Here is a tiny trained network, its code and every weight. The questions are about switching its units off for an input and a target symbol, where a switched-off unit gives its printed mean instead of its output.

import numpy as np


def w(rows, s, z=0):
    codes = np.array(rows[::2]) - 128.0
    scale = np.full(codes.shape[1], s)
    scale[-1] = z or s
    return codes * scale


def norm(h):
    return h / np.sqrt((h * h).mean(-1, keepdims=True) + 1e-5)


def f(y):
    return y / 2 * (1 + np.tanh(0.7978845608 * (y + 0.044715 * y**3)))


def softmax(a):
    e = np.exp(a - a.max(-1, keepdims=True))
    return e / e.sum(-1, keepdims=True)


def log_softmax(a):
    a = a - a.max(-1, keepdims=True)
    return a - np.log(np.exp(a).sum(-1, keepdims=True))


def net(x, mask):
    ids = ['ΔΘΛΞΠΣΩαβγεζμτφψ'.index(c) for c in x.split()]
    T = len(ids)
    res = E[ids] + P[:T]
    u = 0
    for l in range(2):
        q, k, v = (norm(res) @ M[l].T for M in (Q, K, V))
        z = softmax(np.where(np.tri(T) > 0, q @ k.T / 4**0.5, -1e9)) @ v
        res = res + np.where(mask[u], z, O[l][:, -1]) @ O[l][:, :-1]
        u += 1
        y = f(norm(res) @ A[l][:, :-1].T + A[l][:, -1])
        res = res + np.where(mask[u : u + 4], y, B[l][:, -1]) @ B[l][:, :-1]
        u += 4
    return log_softmax(norm(res)[-1] @ U[:, :-1].T + U[:, -1])


Q, K, V, O, A, B = {}, {}, {}, {}, {}, {}
E = w([
[137,160,133,168,147,153,71,133,102,127],'Δ',
[137,72,149,143,101,79,82,120,115,108],'Θ',
[98,124,176,114,46,221,121,74,96,87],'Λ',
[75,17,147,122,162,138,116,95,106,92],'Ξ',
[188,180,99,67,64,146,163,201,101,108],'Π',
[96,164,190,186,48,122,149,97,68,205],'Σ',
[46,145,81,105,180,156,153,170,60,162],'Ω',
[106,72,117,111,108,121,47,165,49,130],'α',
[119,155,182,78,37,209,195,202,86,52],'β',
[120,147,127,73,4,104,220,96,104,197],'γ',
[108,108,151,109,47,111,178,204,39,176],'ε',
[91,93,90,147,167,52,175,108,138,210],'ζ',
[81,120,48,35,166,179,179,29,165,110],'μ',
[117,78,86,44,139,104,169,144,146,115],'τ',
[213,111,157,115,47,96,166,218,84,81],'φ',
[83,93,108,117,96,152,107,56,71,201],'ψ',
],0.0015)
P = w([
[149,132,75,159,93,155,141,125,149,126],'0',
[106,135,167,122,174,97,130,141,106,125],'1',
[203,83,37,132,89,189,117,124,113,107],'2',
[87,145,91,189,120,109,105,146,154,111],'3',
[129,99,79,71,149,102,215,60,7,65],'4',
[140,130,192,98,180,110,105,132,125,139],'5',
[123,111,13,156,73,147,152,91,71,95],'6',
[76,144,128,148,124,114,92,155,185,128],'7',
[150,114,110,60,171,98,175,46,36,45],'8',
[145,121,182,101,179,111,101,128,119,160],'9',
[124,132,2,168,94,123,142,67,52,46],'10',
[117,119,155,130,154,120,97,132,132,156],'11',
],0.0032)
Q[0] = w([
[80,187,233,74,244,19,127,137,128,100],'L0H0',
[111,121,28,180,33,83,83,104,69,121],'L0H0',
[183,53,109,201,142,254,124,194,234,212],'L0H0',
[113,106,210,83,161,166,124,52,243,109],'L0H0',
],0.0049)
K[0] = w([
[218,107,172,97,155,161,103,122,68,149],'L0H0',
[26,169,166,134,107,99,81,175,198,126],'L0H0',
[99,109,2,229,63,135,169,131,90,48],'L0H0',
[150,122,126,118,167,94,168,70,29,105],'L0H0',
],0.0072)
V[0] = w([
[76,181,186,187,120,175,186,44,128,153],'L0H0',
[37,79,143,135,103,131,140,253,85,243],'L0H0',
[163,131,110,64,79,143,46,162,115,164],'L0H0',
[128,115,105,83,88,111,133,88,170,190],'L0H0',
],0.0028)
O[0] = w([
[229,187,166,141,109,171,118,71,152,96,107],'L0H0',
[145,144,142,5,55,90,44,153,190,176,255],'L0H0',
[95,94,152,86,89,144,200,212,56,216,76],'L0H0',
[99,150,113,121,104,119,203,65,146,190,116],'L0H0',
],0.0027,0.0012)
A[0] = w([
[140,189,175,132,165,97,61,207,174,151,74],'L0N0',
[159,180,95,102,71,154,253,46,112,91,3],'L0N1',
[186,166,136,90,94,144,87,183,127,66,169],'L0N2',
[114,98,141,168,184,34,121,118,190,198,188],'L0N3',
],0.0034,0.002)
B[0] = w([
[138,120,107,235,181,109,145,198,50,94,156],'L0N0',
[106,55,114,160,252,80,18,198,138,128,204],'L0N1',
[63,110,132,157,180,71,175,16,153,212,177],'L0N2',
[218,148,165,77,66,198,82,146,72,37,254],'L0N3',
],0.0028,0.0016)
Q[1] = w([
[172,110,90,157,127,254,127,142,189,167],'L1H0',
[79,93,52,136,121,87,163,140,60,195],'L1H0',
[133,70,18,198,38,141,90,153,153,165],'L1H0',
[72,111,64,111,107,118,78,36,72,94],'L1H0',
],0.0065)
K[1] = w([
[62,169,2,168,113,125,132,67,175,98],'L1H0',
[123,164,147,174,130,123,139,212,156,174],'L1H0',
[69,157,91,176,35,84,94,189,216,74],'L1H0',
[88,165,226,125,118,218,101,167,176,92],'L1H0',
],0.0076)
V[1] = w([
[132,216,14,81,202,143,184,159,131,142],'L1H0',
[22,127,193,188,105,121,157,161,218,127],'L1H0',
[125,31,165,51,156,74,180,90,177,64],'L1H0',
[5,115,100,89,157,239,43,69,146,153],'L1H0',
],0.0029)
O[1] = w([
[64,254,101,83,131,13,116,27,10,87,75],'L1H0',
[185,56,230,114,196,203,230,49,106,123,8],'L1H0',
[67,77,71,245,28,192,110,42,205,95,130],'L1H0',
[11,37,229,76,175,74,67,118,153,33,89],'L1H0',
],0.0026,0.0015)
A[1] = w([
[56,57,64,103,164,107,178,54,148,174,3],'L1N0',
[142,227,104,28,34,132,217,66,125,194,75],'L1N1',
[76,207,191,106,133,185,58,134,157,102,120],'L1N2',
[37,131,92,156,67,191,252,17,203,170,58],'L1N3',
],0.0041,0.0016)
B[1] = w([
[148,180,195,179,103,136,131,150,136,162,250],'L1N0',
[113,141,155,139,139,184,115,119,174,76,215],'L1N1',
[204,115,122,128,130,155,120,75,82,149,202],'L1N2',
[194,156,120,67,95,2,131,176,109,75,138],'L1N3',
],0.0062,0.0012)
U = w([
[89,144,121,254,205,84,104,114,76,90,129],'Δ',
[148,67,157,222,89,89,71,195,193,82,47],'Θ',
[191,86,228,122,112,103,177,86,112,105,207],'Λ',
[96,20,172,174,192,198,135,103,160,90,169],'Ξ',
[64,201,146,131,148,209,196,132,86,82,221],'Π',
[157,198,200,204,101,155,108,92,161,219,151],'Σ',
[115,132,69,47,211,114,163,143,22,146,98],'Ω',
[60,52,154,75,155,53,33,174,130,194,3],'α',
[93,188,124,142,43,24,159,159,112,117,181],'β',
[135,154,184,71,82,189,127,109,244,88,109],'γ',
[60,121,188,51,45,176,147,202,133,179,124],'ε',
[230,203,93,105,96,181,155,174,123,74,86],'ζ',
[75,172,159,42,170,92,74,25,135,93,45],'μ',
[75,141,5,106,110,128,74,106,195,141,231],'τ',
[147,63,45,180,108,151,228,169,123,192,97],'φ',
[214,91,123,38,190,172,104,86,165,221,108],'ψ',
],0.0098,0.0024)

Each question gives the input, a string of symbols that net reads in full, and the target symbol t.
The units are the heads (4 rows each of Q, K, V and O) and the neurons (one row each of A and B). Each row of codes is followed by its name. A weight is (code - 128) times the scale printed after its matrix; where a second scale follows, it is the last column's (O, A, B and U).
mask holds one flag per unit, layer by layer, with each layer's heads first. A switched-off unit (its flag False) gives its mean, the last column of its rows in O or B, instead of its output. The means were averaged over made-up inputs and are rounded, as every weight is.
A unit's drop is (log p(t) with every unit on - log p(t) with that unit switched off) / (log p(t) with every unit on - log p(t) with every unit switched off).
The circuit of an input: a set's keep is (log p(t) with only the set's units on - log p(t) with every unit switched off) / (log p(t) with every unit on - log p(t) with every unit switched off). Starting from all 10 units, units are removed one at a time, each time the one whose removal leaves the highest keep (on an exact tie, the one counted first), for as long as the keep stays at least 0.8.
units of the circuit, in order: the units of the circuit, biggest drop first
unit that matters most: the unit with the biggest drop
top k neurons: the k neurons with the biggest drops, biggest first
k most important neurons of layer l: the k neurons of layer l with the biggest drops, biggest first
input Δ Δ φ ζ φ φ Θ Σ γ Δ Δ, target ψ: top neuron	(L0N1)
input ε ψ Π Σ Σ ζ Θ Δ Θ Δ ζ, target Ω: units of the circuit, in order	(L1H0; L0N0)
input φ Δ Δ τ γ ζ ζ, target β: units of the circuit, in order	(L1N3; L1N0)
input Λ Λ ζ Π φ μ Σ α φ, target Δ: units of the circuit, in order	(L0N1; L0H0; L1H0)
input Δ Π φ ε, target ε: 2 most important neurons of layer 0	(L0N1; L0N0)
input ψ ζ τ Π ε Ξ, target Ξ: units of the circuit, in order	(L1H0; L1N3)
input Δ α Θ, target Ω: units of the circuit, in order	(L1H0; L0N3)
input Θ Σ ζ τ γ Ξ Ω ζ τ ψ β μ, target μ: 3 most important neurons of layer 0	(L0N2; L0N0; L0N1)
input ψ Λ Ω Δ, target Δ: top 2 neurons	(L0N0; L0N2)
input ψ Λ β ζ, target ζ: top 2 neurons	(L0N3; L0N1)
input Θ Π Σ Ξ Π Δ Ξ ζ ψ τ, target τ: 2 most important neurons of layer 1	(L1N0; L1N3)
input τ Λ Δ, target β: 2 most important neurons of layer 0	(L0N3; L0N0)
input Π ζ Σ Θ ψ, target τ: top 2 neurons	(L0N3; L0N1)
input Θ τ τ Θ ζ, target β: units of the circuit, in order	(L1H0; L1N3)
input Δ Θ μ μ τ ζ β α ψ, target τ: units of the circuit, in order	(L1H0; L0N3)
input ζ Ω ζ ζ μ Ω Σ Δ, target Δ: unit that matters most	L0N0
input Θ ζ β Ξ ε Ξ ζ Λ Σ, target Θ: units of the circuit, in order	(L1H0; L0N1; L0N3)
input Σ ζ α Δ Ω ψ Λ, target Ω: 2 most important neurons of layer 1	(L1N1; L1N2)
input ζ μ μ φ Ξ Π, target Π: top 3 neurons	(L0N1; L1N1; L0N0)
input ζ μ τ γ Λ Θ Λ ε, target ε: units of the circuit, in order	(L0N1; L1H0)
input Π γ γ Ξ τ α ε γ ζ, target ε: unit that matters most	L0H0
input Π μ Σ, target Π: units of the circuit, in order	(L1H0; L0H0; L1N1; L0N3)
input ε α Θ Ω Θ Δ μ β Θ ζ τ, target Λ: top 3 neurons	(L1N0; L0N3; L0N2)
input α ζ Δ Ω Θ, target τ: units of the circuit, in order	(L1H0; L0N3; L0H0)
input γ Θ ζ τ Θ, target φ: units of the circuit, in order	(L1H0; L0N3)
